Below are the code and all the weights of a small trained network. Each question names an input and a target symbol and asks about switching units off, where a switched-off unit gives its printed mean instead of its output.

import numpy as np


def w(rows, s, z=0):
    codes = np.array(rows[::2]) - 128.0
    scale = np.full(codes.shape[1], s)
    scale[-1] = z or s
    return codes * scale


def f(y):
    return y / 2 * (1 + np.tanh(0.7978845608 * (y + 0.044715 * y**3)))


def softmax(a):
    e = np.exp(a - a.max(-1, keepdims=True))
    return e / e.sum(-1, keepdims=True)


def log_softmax(a):
    a = a - a.max(-1, keepdims=True)
    return a - np.log(np.exp(a).sum(-1, keepdims=True))


def net(x, mask):
    ids = ['Ξβηλπσ'.index(c) for c in x.split()]
    T = len(ids)
    res = E[ids] + P[:T]
    u = 0
    for l in range(3):
        r = res
        for j in range(3):
            rows = slice(2 * j, 2 * j + 2)
            q, k, v = (r @ M[l][rows].T for M in (Q, K, V))
            z = softmax(np.where(np.tri(T) > 0, q @ k.T / 2**0.5, -1e9)) @ v
            o = O[l][rows]
            res = res + np.where(mask[u + j], z, o[:, -1]) @ o[:, :-1]
        u += 3
        y = f(res @ A[l][:, :-1].T + A[l][:, -1])
        res = res + np.where(mask[u : u + 8], y, B[l][:, -1]) @ B[l][:, :-1]
        u += 8
    return log_softmax(res[-1] @ U[:, :-1].T + U[:, -1])


Q, K, V, O, A, B = {}, {}, {}, {}, {}, {}
E = w([
[136,156,148,163,112],'Ξ',
[97,154,64,158,109],'β',
[177,86,171,109,107],'η',
[175,188,150,125,132],'λ',
[198,185,148,78,86],'π',
[165,108,201,62,2],'σ',
],0.0088)
P = w([
[121,139,160,164,79],'0',
[204,87,83,144,138],'1',
[96,111,166,152,123],'2',
[124,163,84,113,143],'3',
[222,141,105,171,99],'4',
[83,100,182,158,131],'5',
[112,148,80,86,80],'6',
[98,251,188,50,173],'7',
[108,88,195,193,135],'8',
[113,126,102,79,109],'9',
],0.016)
Q[0] = w([
[126,170,124,79,88],'0.h0',
[244,98,94,128,68],'0.h0',
[160,109,128,231,131],'0.h1',
[124,230,154,161,126],'0.h1',
[120,95,151,98,150],'0.h2',
[92,100,147,87,128],'0.h2',
],0.011)
K[0] = w([
[93,147,110,65,124],'0.h0',
[72,127,253,140,184],'0.h0',
[205,177,177,119,153],'0.h1',
[132,226,27,61,125],'0.h1',
[129,143,146,51,138],'0.h2',
[100,169,164,90,163],'0.h2',
],0.011)
V[0] = w([
[65,114,176,56,202],'0.h0',
[2,117,161,113,164],'0.h0',
[82,141,46,102,46],'0.h1',
[127,237,111,74,146],'0.h1',
[66,198,36,30,99],'0.h2',
[114,44,5,192,176],'0.h2',
],0.0051)
O[0] = w([
[156,107,108,33,132,3],'0.h0',
[134,78,130,24,79,46],'0.h0',
[82,235,106,125,125,194],'0.h1',
[198,219,205,89,147,157],'0.h1',
[2,201,33,51,111,104],'0.h2',
[136,32,119,68,133,99],'0.h2',
],0.006,0.0031)
A[0] = w([
[152,157,51,53,135,4],'0.n0',
[152,135,220,160,132,139],'0.n1',
[213,1,152,165,142,61],'0.n2',
[184,15,82,81,133,138],'0.n3',
[180,143,68,250,47,214],'0.n4',
[158,105,198,90,186,145],'0.n5',
[45,171,83,226,97,188],'0.n6',
[94,120,51,86,128,19],'0.n7',
],0.008,0.003)
B[0] = w([
[116,86,136,253,71,136],'0.n0',
[80,70,95,131,148,176],'0.n1',
[98,146,84,66,132,154],'0.n2',
[153,214,146,190,162,136],'0.n3',
[169,78,159,2,184,255],'0.n4',
[28,129,96,193,157,127],'0.n5',
[102,83,160,102,218,226],'0.n6',
[71,77,42,209,145,125],'0.n7',
],0.0074,0.0078)
Q[1] = w([
[184,169,142,93,145],'1.h0',
[178,173,162,71,169],'1.h0',
[62,56,254,164,87],'1.h1',
[211,208,45,202,82],'1.h1',
[133,98,133,146,205],'1.h2',
[163,69,120,196,39],'1.h2',
],0.008)
K[1] = w([
[154,101,146,205,121],'1.h0',
[113,171,226,222,141],'1.h0',
[138,198,134,61,43],'1.h1',
[172,59,181,204,167],'1.h1',
[73,141,130,110,187],'1.h2',
[240,111,45,1,194],'1.h2',
],0.008)
V[1] = w([
[126,78,222,182,83],'1.h0',
[211,84,3,24,65],'1.h0',
[87,110,68,117,245],'1.h1',
[133,145,208,118,24],'1.h1',
[193,84,50,83,124],'1.h2',
[80,219,133,124,75],'1.h2',
],0.0059)
O[1] = w([
[116,166,149,41,129,137],'1.h0',
[145,132,197,255,127,69],'1.h0',
[152,94,126,212,213,244],'1.h1',
[113,132,146,68,47,61],'1.h1',
[143,173,169,106,71,82],'1.h2',
[111,136,142,192,160,4],'1.h2',
],0.0087,0.0036)
A[1] = w([
[170,165,54,172,177,253],'1.n0',
[67,37,69,255,168,78],'1.n1',
[108,243,124,134,138,119],'1.n2',
[137,137,62,108,104,146],'1.n3',
[252,50,126,132,147,78],'1.n4',
[187,15,185,75,127,89],'1.n5',
[184,209,171,103,70,180],'1.n6',
[168,80,101,224,61,150],'1.n7',
],0.0082,0.0071)
B[1] = w([
[190,105,91,113,87,254],'1.n0',
[101,92,1,132,62,197],'1.n1',
[156,186,69,191,118,153],'1.n2',
[163,121,165,73,142,141],'1.n3',
[72,193,65,198,127,193],'1.n4',
[52,207,120,182,125,219],'1.n5',
[160,79,68,165,204,175],'1.n6',
[132,120,164,71,58,131],'1.n7',
],0.0093,0.008)
Q[2] = w([
[81,204,112,250,52],'2.h0',
[103,76,218,147,3],'2.h0',
[127,240,50,118,110],'2.h1',
[153,57,118,118,202],'2.h1',
[208,157,132,73,23],'2.h2',
[87,32,194,79,191],'2.h2',
],0.0069)
K[2] = w([
[27,57,146,153,161],'2.h0',
[150,111,141,171,111],'2.h0',
[108,6,185,159,141],'2.h1',
[139,129,97,91,142],'2.h1',
[101,73,155,171,145],'2.h2',
[161,120,131,119,68],'2.h2',
],0.013)
V[2] = w([
[115,71,173,86,147],'2.h0',
[150,108,132,68,111],'2.h0',
[14,116,114,177,224],'2.h1',
[1,129,146,156,49],'2.h1',
[53,121,108,131,108],'2.h2',
[145,142,60,135,186],'2.h2',
],0.0097)
O[2] = w([
[104,115,149,154,152,98],'2.h0',
[125,77,116,150,100,104],'2.h0',
[123,136,118,134,39,249],'2.h1',
[124,10,133,138,86,97],'2.h1',
[90,96,118,119,184,137],'2.h2',
[158,134,135,142,176,246],'2.h2',
],0.013,0.012)
A[2] = w([
[53,132,253,40,119,155],'2.n0',
[21,108,105,169,154,9],'2.n1',
[109,87,75,57,28,1],'2.n2',
[141,169,167,74,179,87],'2.n3',
[173,16,128,165,40,3],'2.n4',
[26,95,148,89,118,87],'2.n5',
[109,61,132,98,149,49],'2.n6',
[129,181,235,119,135,65],'2.n7',
],0.012,0.0058)
B[2] = w([
[180,73,230,189,99,199],'2.n0',
[243,58,41,131,62,152],'2.n1',
[3,76,184,158,183,254],'2.n2',
[146,71,167,183,38,215],'2.n3',
[141,194,248,56,87,220],'2.n4',
[156,225,74,52,173,153],'2.n5',
[104,188,1,182,113,129],'2.n6',
[101,101,32,17,146,193],'2.n7',
],0.0096,0.0074)
U = w([
[94,119,117,119,121,84],'Ξ',
[144,34,87,128,157,199],'β',
[131,110,99,216,28,44],'η',
[129,204,176,168,183,71],'λ',
[132,181,87,2,131,78],'π',
[211,104,181,125,87,255],'σ',
],0.011,0.0045)

Each question gives the input, a string of symbols that net reads in full, and the target symbol t.
The units are the heads (2 rows each of Q, K, V and O) and the neurons (one row each of A and B). Each row of codes is followed by its name. A weight is (code - 128) times the scale printed after its matrix; where a second scale follows, it is the last column's (O, A, B and U).
mask holds one flag per unit, layer by layer, with each layer's heads first. A switched-off unit (its flag False) gives its mean, the last column of its rows in O or B, instead of its output. The means were averaged over made-up inputs and are rounded, as every weight is.
A unit's drop is (log p(t) with every unit on - log p(t) with that unit switched off) / (log p(t) with every unit on - log p(t) with every unit switched off).
The circuit of an input: a set's keep is (log p(t) with only the set's units on - log p(t) with every unit switched off) / (log p(t) with every unit on - log p(t) with every unit switched off). Starting from the 12 units with the biggest drops (on a tie, the unit counted first), units are removed one at a time, each time the one whose removal leaves the highest keep (on an exact tie, the one counted first), for as long as the keep stays at least 0.8.
circuit, biggest first: the units of the circuit, biggest drop first
k most important neurons: the k neurons with the biggest drops, biggest first
k most important neurons of layer l: the k neurons of layer l with the biggest drops, biggest first
which heads matter: for each layer, one digit per head in row order, 1 if its drop is at least 0.15 and else 0, layers parted by /
input β π π η, target σ: 2 most important neurons => 2.n3; 1.n1
input σ β λ π β β, target π: which heads matter => 010 / 010 / 011
input β η η σ β β π π, target η: 2 most important neurons of layer 0 => 0.n4; 0.n6
input λ β λ β σ β, target σ: which heads matter => 100 / 010 / 000
input η β λ η η, target π: which heads matter => 000 / 100 / 000
input λ β λ, target λ: circuit, biggest first => 2.h1
input σ Ξ σ σ η, target β: 3 most important neurons of layer 1 => 1.n6; 1.n5; 1.n4
input β λ β σ β Ξ β, target Ξ: 3 most important neurons => 0.n7; 2.n2; 1.n1
input β β π β β, target λ: 2 most important neurons => 0.n4; 1.n4
input λ σ λ λ β, target π: circuit, biggest first => 1.h0; 0.n4
input π Ξ λ, target π: circuit, biggest first => 2.n7; 2.h1; 1.n1
input η σ β β β Ξ, target β: circuit, biggest first => 0.n6; 1.h2; 2.n4
input β β β λ σ η σ β, target σ: which heads matter => 010 / 100 / 010
input σ η β λ λ, target η: which heads matter => 011 / 000 / 010
input β β η λ β η, target λ: circuit, biggest first => 2.h1
input β λ β β β β β Ξ, target η: which heads matter => 000 / 000 / 010
input β β λ, target λ: circuit, biggest first => 2.h1; 0.n4
input λ λ λ β Ξ η β σ, target σ: 2 most important neurons => 1.n1; 0.n4
input β β π λ η β λ Ξ σ λ, target β: 3 most important neurons => 1.n4; 1.n5; 0.n6
input β σ Ξ σ β β π π Ξ, target π: circuit, biggest first => 2.n7; 2.h1; 0.h1; 1.n2
input λ β β λ σ, target η: circuit, biggest first => 1.n4
input η β λ β η π, target π: circuit, biggest first => 2.n7; 2.h1; 1.n1
input β β η β β η, target η: 2 most important neurons of layer 1 => 1.n1; 1.n6
input π β π β π, target λ: 2 most important neurons of layer 0 => 0.n4; 0.n0
input λ λ λ π λ Ξ β β, target Ξ: 4 most important neurons => 2.n2; 1.n0; 0.n6; 0.n1
